Here is a tiny trained network, its code and every weight. The questions are about switching its units off for an input and a class, where a switched-off unit gives its printed mean instead of its output.

import numpy as np


def w(rows, s, z=0):
    codes = np.array(rows[::2]) - 128.0
    scale = np.full(codes.shape[1], s)
    scale[-1] = z or s
    return codes * scale


def norm(h):
    return h / np.sqrt((h * h).mean(-1, keepdims=True) + 1e-5)


def f(y):
    return np.maximum(y, 0)


def log_softmax(a):
    a = a - a.max(-1, keepdims=True)
    return a - np.log(np.exp(a).sum(-1, keepdims=True))


def net(x, mask):
    res = np.array(x, float).reshape(1, 5) / 4 @ E
    u = 0
    for l in range(4):
        y = f(norm(res) @ A[l][:, :-1].T + A[l][:, -1])
        res = res + np.where(mask[u : u + 7], y, B[l][:, -1]) @ B[l][:, :-1]
        u += 7
    return log_softmax(norm(res)[-1] @ U[:, :-1].T + U[:, -1])


A, B = {}, {}
E = w([
[193,140,184,6,158,111,156,143,119,122],'x0',
[121,84,229,148,159,150,181,160,144,125],'x1',
[204,100,109,127,124,145,101,94,116,63],'x2',
[90,143,148,91,239,138,89,53,178,38],'x3',
[100,108,134,115,50,186,184,107,122,126],'x4',
],0.012)
A[0] = w([
[72,62,111,122,87,117,134,104,212,152,67],'0.n0',
[140,146,90,161,40,143,155,176,102,150,104],'0.n1',
[149,168,89,144,82,114,55,176,3,131,75],'0.n2',
[123,134,102,148,84,134,171,188,103,150,68],'0.n3',
[104,215,77,117,85,79,139,180,40,193,39],'0.n4',
[63,110,132,183,91,187,129,90,149,147,42],'0.n5',
[77,187,220,238,128,124,129,215,200,247,1],'0.n6',
],0.0068,0.0071)
B[0] = w([
[101,155,140,146,137,148,100,118,50,99,153],'0.n0',
[98,176,119,74,177,111,13,191,189,47,254],'0.n1',
[169,101,57,96,87,161,141,40,126,244,208],'0.n2',
[154,197,181,145,110,110,43,154,255,96,192],'0.n3',
[58,123,64,45,23,79,105,169,189,179,202],'0.n4',
[103,144,124,191,82,153,165,131,124,51,182],'0.n5',
[108,67,194,198,166,79,73,198,95,188,220],'0.n6',
],0.0068,0.0048)
A[1] = w([
[32,49,138,234,86,185,192,22,162,179,81],'1.n0',
[57,143,130,125,178,192,77,101,177,51,142],'1.n1',
[22,82,101,199,93,208,188,106,167,68,38],'1.n2',
[157,159,232,2,127,168,198,138,105,119,83],'1.n3',
[136,214,122,87,223,134,119,60,174,63,60],'1.n4',
[222,90,48,176,149,115,179,82,42,95,2],'1.n5',
[160,45,207,21,86,162,218,155,147,115,122],'1.n6',
],0.0082,0.0065)
B[1] = w([
[71,169,123,130,44,128,96,174,57,34,211],'1.n0',
[110,237,130,153,68,107,127,96,147,88,255],'1.n1',
[120,198,136,179,84,154,184,108,86,13,205],'1.n2',
[212,84,181,11,147,83,71,172,62,140,239],'1.n3',
[94,165,111,168,215,55,131,108,165,215,242],'1.n4',
[147,1,138,182,163,230,122,66,101,104,145],'1.n5',
[191,126,171,50,156,124,174,223,72,80,245],'1.n6',
],0.0088,0.0064)
A[2] = w([
[37,46,221,244,165,134,168,229,74,198,31],'2.n0',
[84,179,140,67,242,64,105,19,254,154,57],'2.n1',
[112,127,103,206,122,58,145,202,110,219,164],'2.n2',
[175,52,96,218,134,142,83,106,109,123,61],'2.n3',
[144,88,220,24,171,186,210,102,78,165,2],'2.n4',
[235,42,116,135,88,186,34,60,96,106,67],'2.n5',
[90,126,54,188,134,212,50,107,142,131,96],'2.n6',
],0.007,0.0033)
B[2] = w([
[54,61,201,149,159,140,147,126,246,137,206],'2.n0',
[134,167,83,191,139,51,42,105,164,115,255],'2.n1',
[69,96,133,52,104,149,165,118,173,133,222],'2.n2',
[104,118,145,74,173,190,165,69,114,135,158],'2.n3',
[202,78,208,121,153,112,116,160,59,121,202],'2.n4',
[107,104,105,176,185,127,187,99,90,167,176],'2.n5',
[168,87,172,40,132,153,149,90,90,87,207],'2.n6',
],0.012,0.0062)
A[3] = w([
[156,122,103,171,114,113,125,37,94,158,114],'3.n0',
[134,57,186,148,117,140,131,180,121,132,29],'3.n1',
[161,147,25,149,67,142,125,170,96,254,76],'3.n2',
[142,162,126,7,98,143,82,145,82,174,101],'3.n3',
[173,103,149,233,141,184,194,200,110,89,1],'3.n4',
[138,133,146,166,119,136,178,225,125,149,32],'3.n5',
[103,101,88,94,179,183,149,143,127,140,30],'3.n6',
],0.0095,0.0038)
B[3] = w([
[114,30,168,135,168,151,115,150,88,211,186],'3.n0',
[121,150,149,119,225,129,145,157,202,156,190],'3.n1',
[130,50,84,116,43,102,219,4,250,121,204],'3.n2',
[254,81,82,109,59,99,150,203,78,83,254],'3.n3',
[170,231,79,113,112,181,197,86,169,197,161],'3.n4',
[90,183,51,195,244,115,136,141,151,214,164],'3.n5',
[46,178,20,143,167,148,74,121,91,135,139],'3.n6',
],0.0078,0.0065)
U = w([
[64,81,191,142,118,131,147,190,191,164,164],'0',
[158,186,110,165,169,69,55,86,155,115,165],'1',
[221,83,177,73,146,87,138,194,65,103,181],'2',
[173,167,144,149,135,184,175,149,150,133,2],'3',
[167,76,52,91,2,112,155,123,159,167,155],'4',
[165,61,79,150,159,172,135,65,78,146,93],'5',
[97,174,143,180,43,168,142,111,79,31,171],'6',
],0.019,0.0043)

Each question gives the input, the list of numbers given to net, and the class t.
The units are the neurons (one row each of A and B). Each row of codes is followed by its name. A weight is (code - 128) times the scale printed after its matrix; where a second scale follows, it is the last column's (A, B and U).
mask holds one flag per neuron, layer by layer. A switched-off neuron (its flag False) gives its mean, the last column of its row in B, instead of its output. The means were averaged over made-up inputs and are rounded, as every weight is.
A unit's drop is (log p(t) with every unit on - log p(t) with that unit switched off) / (log p(t) with every unit on - log p(t) with every unit switched off).
The circuit of an input: a set's keep is (log p(t) with only the set's units on - log p(t) with every unit switched off) / (log p(t) with every unit on - log p(t) with every unit switched off). Starting from the 12 units with the biggest drops (on a tie, the unit counted first), units are removed one at a time, each time the one whose removal leaves the highest keep (on an exact tie, the one counted first), for as long as the keep stays at least 0.8.
units of the circuit, in order: the units of the circuit, biggest drop first
unit that matters most: the unit with the biggest drop
top k neurons: the k neurons with the biggest drops, biggest first
k most important neurons of layer l: the k neurons of layer l with the biggest drops, biggest first
drop when u is switched off: that unit's drop, to one decimal
input [-7,1,1,-8,5], class 6: units of the circuit, in order => (1.n0)
input [8,0,-1,7,-3], class 1: top 3 neurons => (1.n4 2.n1 1.n1)
input [-1,7,7,-7,8], class 3: units of the circuit, in order => (3.n4 3.n1)
input [4,5,6,3,-7], class 1: units of the circuit, in order => (1.n4 2.n1)
input [7,-7,5,6,5], class 1: top 2 neurons => (1.n4 2.n1)
input [5,-6,4,4,4], class 1: top 2 neurons => (1.n4 2.n1)
input [7,-8,0,7,8], class 1: 2 most important neurons of layer 2 => (2.n1 2.n6)
input [-1,4,-5,8,1], class 1: top 2 neurons => (1.n4 2.n1)
input [-6,-2,-6,-7,3], class 0: top 3 neurons => (0.n6 2.n0 1.n1)
input [0,5,-3,3,3], class 6: top 3 neurons => (1.n0 1.n2 1.n1)
input [-4,4,4,-6,4], class 6: 2 most important neurons of layer 0 => (0.n5 0.n6)
input [4,-3,-7,0,-4], class 4: 2 most important neurons of layer 0 => (0.n4 0.n1)
input [-7,-5,3,1,-7], class 5: drop when 0.n1 is switched off => 0.1
input [3,-3,-3,4,2], class 1: unit that matters most => 1.n4
input [-4,7,7,-2,-7], class 5: 2 most important neurons of layer 1 => (1.n5 1.n4)
input [-4,-5,-2,2,-1], class 6: drop when 0.n1 is switched off => 0.6
input [4,5,-5,-4,-3], class 0: drop when 2.n0 is switched off => 0.9
